Here is a tiny trained network, its code and every weight. The questions are about switching its units off for an input and a class, where a switched-off unit gives its printed mean instead of its output.

import numpy as np


def w(rows, s, z=0):
    codes = np.array(rows[::2]) - 128.0
    scale = np.full(codes.shape[1], s)
    scale[-1] = z or s
    return codes * scale


def f(y):
    return np.maximum(y, 0)


def log_softmax(a):
    a = a - a.max(-1, keepdims=True)
    return a - np.log(np.exp(a).sum(-1, keepdims=True))


def net(x, mask):
    res = np.array(x, float).reshape(1, 3) / 4 @ E
    y = f(res @ A[0][:, :-1].T + A[0][:, -1])
    res = res + np.where(mask, y, B[0][:, -1]) @ B[0][:, :-1]
    return log_softmax(res[-1] @ U[:, :-1].T + U[:, -1])


A, B = {}, {}
E = w([
[127,206,117,92,88,174,104,9,25,121,100,42],'x0',
[184,71,92,81,100,207,163,219,50,120,122,127],'x1',
[203,127,177,2,211,94,109,70,96,105,83,190],'x2',
],0.015)
A[0] = w([
[105,116,202,123,187,108,156,235,171,109,125,153,120],'neuron 0',
[115,84,137,179,135,103,120,172,132,87,195,244,133],'neuron 1',
[165,82,121,109,131,196,140,184,113,98,106,86,77],'neuron 2',
[142,119,98,132,125,171,145,182,73,98,157,128,112],'neuron 3',
[152,130,162,95,195,106,104,114,110,117,85,152,83],'neuron 4',
[128,76,159,114,138,71,166,195,188,158,179,171,89],'neuron 5',
[162,119,137,112,91,136,136,138,107,144,170,143,194],'neuron 6',
[102,200,151,93,78,195,114,70,80,79,139,65,135],'neuron 7',
[47,134,67,183,37,175,146,176,147,163,137,107,117],'neuron 8',
[98,145,87,184,125,140,138,160,129,182,171,65,117],'neuron 9',
[102,120,163,125,129,176,123,167,121,152,192,87,120],'neuron 10',
[86,153,147,179,181,103,84,47,210,153,162,115,114],'neuron 11',
[119,71,123,128,128,121,120,120,156,121,160,153,255],'neuron 12',
[205,102,222,57,190,161,109,109,107,101,120,206,116],'neuron 13',
[71,172,184,161,107,45,84,106,184,133,141,146,126],'neuron 14',
[168,34,101,117,108,170,169,198,86,84,110,111,114],'neuron 15',
],0.011,0.019)
B[0] = w([
[115,89,102,121,56,171,151,109,117,156,78,116,214],'neuron 0',
[130,75,96,134,115,164,184,96,116,170,77,103,215],'neuron 1',
[139,72,128,129,162,107,105,151,109,112,119,109,175],'neuron 2',
[147,106,123,144,122,108,108,197,139,72,103,83,179],'neuron 3',
[105,105,150,104,96,99,113,159,73,158,151,156,191],'neuron 4',
[99,58,87,148,108,120,148,113,107,146,80,113,211],'neuron 5',
[161,148,148,61,165,138,131,126,180,80,141,113,187],'neuron 6',
[146,67,69,122,42,181,205,87,148,138,111,97,241],'neuron 7',
[92,120,180,101,140,83,97,119,111,173,173,147,226],'neuron 8',
[119,118,180,124,153,108,125,86,78,173,166,170,192],'neuron 9',
[103,147,149,139,140,136,125,145,106,124,168,125,158],'neuron 10',
[138,95,135,102,132,77,118,207,130,81,119,85,220],'neuron 11',
[194,252,154,34,150,186,182,54,200,117,174,115,234],'neuron 12',
[78,143,179,117,150,127,74,130,79,164,168,137,253],'neuron 13',
[176,92,135,134,157,79,106,181,137,76,82,74,216],'neuron 14',
[144,139,119,136,143,102,99,178,129,64,104,121,211],'neuron 15',
],0.013,0.023)
U = w([
[121,73,26,104,34,169,178,56,110,172,80,88,81],'0',
[164,108,129,104,149,95,107,230,133,8,99,82,103],'1',
[56,134,219,99,139,104,99,116,72,253,168,132,97],'2',
[221,218,152,80,146,180,179,25,240,93,160,100,248],'3',
[104,192,80,143,112,156,138,136,144,118,99,130,108],'4',
[99,143,134,164,127,124,105,125,120,102,129,164,114],'5',
[155,158,93,165,141,109,116,143,122,129,141,149,109],'6',
],0.013,0.015)

Each question gives the input, the list of numbers given to net, and the class t.
The units are the neurons (one row each of A and B). Each row of codes is followed by its name. A weight is (code - 128) times the scale printed after its matrix; where a second scale follows, it is the last column's (A, B and U).
mask holds one flag per neuron, in row order. A switched-off neuron (its flag False) gives its mean, the last column of its row in B, instead of its output. The means were averaged over made-up inputs and are rounded, as every weight is.
A unit's drop is (log p(t) with every unit on - log p(t) with that unit switched off) / (log p(t) with every unit on - log p(t) with every unit switched off).
The circuit of an input: a set's keep is (log p(t) with only the set's units on - log p(t) with every unit switched off) / (log p(t) with every unit on - log p(t) with every unit switched off). Starting from the 12 units with the biggest drops (on a tie, the unit counted first), units are removed one at a time, each time the one whose removal leaves the highest keep (on an exact tie, the one counted first), for as long as the keep stays at least 0.8.
circuit, biggest first: the units of the circuit, biggest drop first
unit that matters most: the unit with the biggest drop
k most important neurons: the k neurons with the biggest drops, biggest first
drop when u is switched off: that unit's drop, to one decimal
input [-5,5,4], class 0: circuit, biggest first => neuron 0
input [-3,0,-4], class 2: 2 most important neurons => neuron 7; neuron 8
input [1,4,-5], class 2: 3 most important neurons => neuron 8; neuron 9; neuron 14
input [-7,-6,-6], class 0: 2 most important neurons => neuron 1; neuron 0
input [4,6,7], class 2: 2 most important neurons => neuron 13; neuron 14
input [-2,-5,-6], class 2: 2 most important neurons => neuron 8; neuron 9
input [-5,-2,-5], class 0: 4 most important neurons => neuron 13; neuron 1; neuron 5; neuron 0
input [-8,-7,-7], class 0: 3 most important neurons => neuron 1; neuron 0; neuron 5
input [5,-8,8], class 1: 3 most important neurons => neuron 11; neuron 14; neuron 8
input [-7,7,-4], class 0: 3 most important neurons => neuron 1; neuron 0; neuron 5
input [3,1,1], class 3: 2 most important neurons => neuron 5; neuron 0
input [-3,7,-5], class 1: 2 most important neurons => neuron 15; neuron 3
input [0,-7,6], class 1: 2 most important neurons => neuron 14; neuron 11
input [-1,-5,-1], class 1: unit that matters most => neuron 11
input [-1,-5,8], class 2: drop when neuron 13 is switched off => 1.8
input [-1,-6,-3], class 1: drop when neuron 11 is switched off => 0.4
input [3,4,-3], class 1: drop when neuron 13 is switched off => 0.2
